Below are the code and all the weights of a small trained network. Each question names an input and a class and asks about switching units off, where a switched-off unit gives its printed mean instead of its output.

import numpy as np


def w(rows, s, z=0):
    codes = np.array(rows[::2]) - 128.0
    scale = np.full(codes.shape[1], s)
    scale[-1] = z or s
    return codes * scale


def f(y):
    return y / 2 * (1 + np.tanh(0.7978845608 * (y + 0.044715 * y**3)))


def log_softmax(a):
    a = a - a.max(-1, keepdims=True)
    return a - np.log(np.exp(a).sum(-1, keepdims=True))


def net(x, mask):
    res = np.array(x, float).reshape(1, 5) / 4 @ E
    y = f(res @ A[0][:, :-1].T + A[0][:, -1])
    res = res + np.where(mask, y, B[0][:, -1]) @ B[0][:, :-1]
    return log_softmax(res[-1] @ U[:, :-1].T + U[:, -1])


A, B = {}, {}
E = w([
[31,39,61,188,134],'x0',
[177,90,200,228,110],'x1',
[121,191,77,166,1],'x2',
[209,143,12,180,189],'x3',
[127,128,128,128,128],'x4',
],0.0091)
A[0] = w([
[226,125,47,147,135,134],'N1',
[149,116,180,195,155,103],'N2',
[178,177,156,105,142,96],'N3',
[76,195,96,178,73,40],'N4',
[187,198,137,93,77,96],'N5',
[187,156,61,171,132,150],'N6',
[172,166,138,119,118,105],'N7',
[100,171,107,91,146,100],'N8',
[97,158,76,56,115,110],'N9',
[80,113,85,175,116,97],'N10',
[99,155,80,60,127,68],'N11',
[160,178,71,141,9,5],'N12',
[186,164,152,85,132,80],'N13',
[152,95,147,91,239,4],'N14',
[159,141,90,143,158,159],'N15',
[181,163,155,111,119,71],'N16',
[186,117,167,220,53,22],'N17',
[60,79,81,171,115,102],'N18',
[64,132,218,87,39,60],'N19',
[122,155,70,71,100,70],'N20',
],0.013,0.0017)
B[0] = w([
[71,203,144,161,90,250],'N1',
[207,155,106,115,164,195],'N2',
[106,94,55,117,114,198],'N3',
[111,78,175,58,157,219],'N4',
[106,84,61,118,102,219],'N5',
[77,195,155,155,102,232],'N6',
[110,102,93,128,122,174],'N7',
[176,127,135,158,150,173],'N8',
[221,155,119,159,155,215],'N9',
[97,89,74,112,100,209],'N10',
[199,172,112,167,152,204],'N11',
[104,55,240,34,162,254],'N12',
[108,71,66,157,117,201],'N13',
[111,80,238,42,129,229],'N14',
[100,168,143,148,109,184],'N15',
[115,88,83,159,122,184],'N16',
[252,156,127,153,187,222],'N17',
[125,81,26,150,95,243],'N18',
[51,230,151,171,93,251],'N19',
[187,137,154,156,154,200],'N20',
],0.021,0.0097)
U = w([
[86,216,169,167,73,83],'0',
[142,82,197,68,140,252],'1',
[137,65,56,148,87,116],'2',
[248,159,141,165,172,43],'3',
],0.013,0.0023)

Each question gives the input, the list of numbers given to net, and the class t.
The units are the neurons (one row each of A and B). Each row of codes is followed by its name. A weight is (code - 128) times the scale printed after its matrix; where a second scale follows, it is the last column's (A, B and U).
mask holds one flag per neuron, in row order. A switched-off neuron (its flag False) gives its mean, the last column of its row in B, instead of its output. The means were averaged over made-up inputs and are rounded, as every weight is.
A unit's drop is (log p(t) with every unit on - log p(t) with that unit switched off) / (log p(t) with every unit on - log p(t) with every unit switched off).
The circuit of an input: a set's keep is (log p(t) with only the set's units on - log p(t) with every unit switched off) / (log p(t) with every unit on - log p(t) with every unit switched off). Starting from the 12 units with the biggest drops (on a tie, the unit counted first), units are removed one at a time, each time the one whose removal leaves the highest keep (on an exact tie, the one counted first), for as long as the keep stays at least 0.8.
circuit, biggest first: the units of the circuit, biggest drop first
unit that matters most: the unit with the biggest drop
k most important neurons: the k neurons with the biggest drops, biggest first
drop when u is switched off: that unit's drop, to one decimal
input [-5,-4,7,-3,5], class 1: unit that matters most => N12
input [-1,-1,-1,2,-3], class 0: 2 most important neurons => (N12; N17)
input [-7,8,2,-6,-2], class 3: 2 most important neurons => (N17; N2)
input [7,-7,-1,-7,-6], class 0: 4 most important neurons => (N19; N17; N5; N13)
input [-2,0,-5,-5,-3], class 0: 2 most important neurons => (N19; N12)
input [-6,-5,5,-3,1], class 2: 3 most important neurons => (N5; N14; N13)
input [4,-7,4,7,0], class 0: 4 most important neurons => (N1; N6; N17; N15)
input [6,-7,-6,2,-2], class 3: 3 most important neurons => (N12; N11; N9)
input [8,-5,-7,-3,-5], class 2: 3 most important neurons => (N18; N12; N4)
input [-6,0,8,-7,-5], class 1: 2 most important neurons => (N12; N4)
input [0,-8,6,-2,-4], class 3: 3 most important neurons => (N9; N11; N20)
input [-8,-2,8,-2,6], class 1: 3 most important neurons => (N12; N4; N18)
input [5,4,1,6,5], class 0: 2 most important neurons => (N1; N6)
input [-2,-3,-8,6,-7], class 1: circuit, biggest first => (N14)
input [-6,-8,5,-6,5], class 3: 4 most important neurons => (N9; N11; N20; N1)
input [0,0,2,1,6], class 1: 2 most important neurons => (N19; N1)
input [-7,1,5,2,8], class 2: drop when N13 is switched off => 0.1
input [-5,5,0,8,-5], class 0: drop when N1 is switched off => 0.3
input [-7,6,3,-2,-5], class 2: drop when N5 is switched off => 0.7
input [-6,6,-4,8,-2], class 0: circuit, biggest first => (N1)
input [-3,-1,-2,-1,0], class 2: drop when N12 is switched off => 1.6
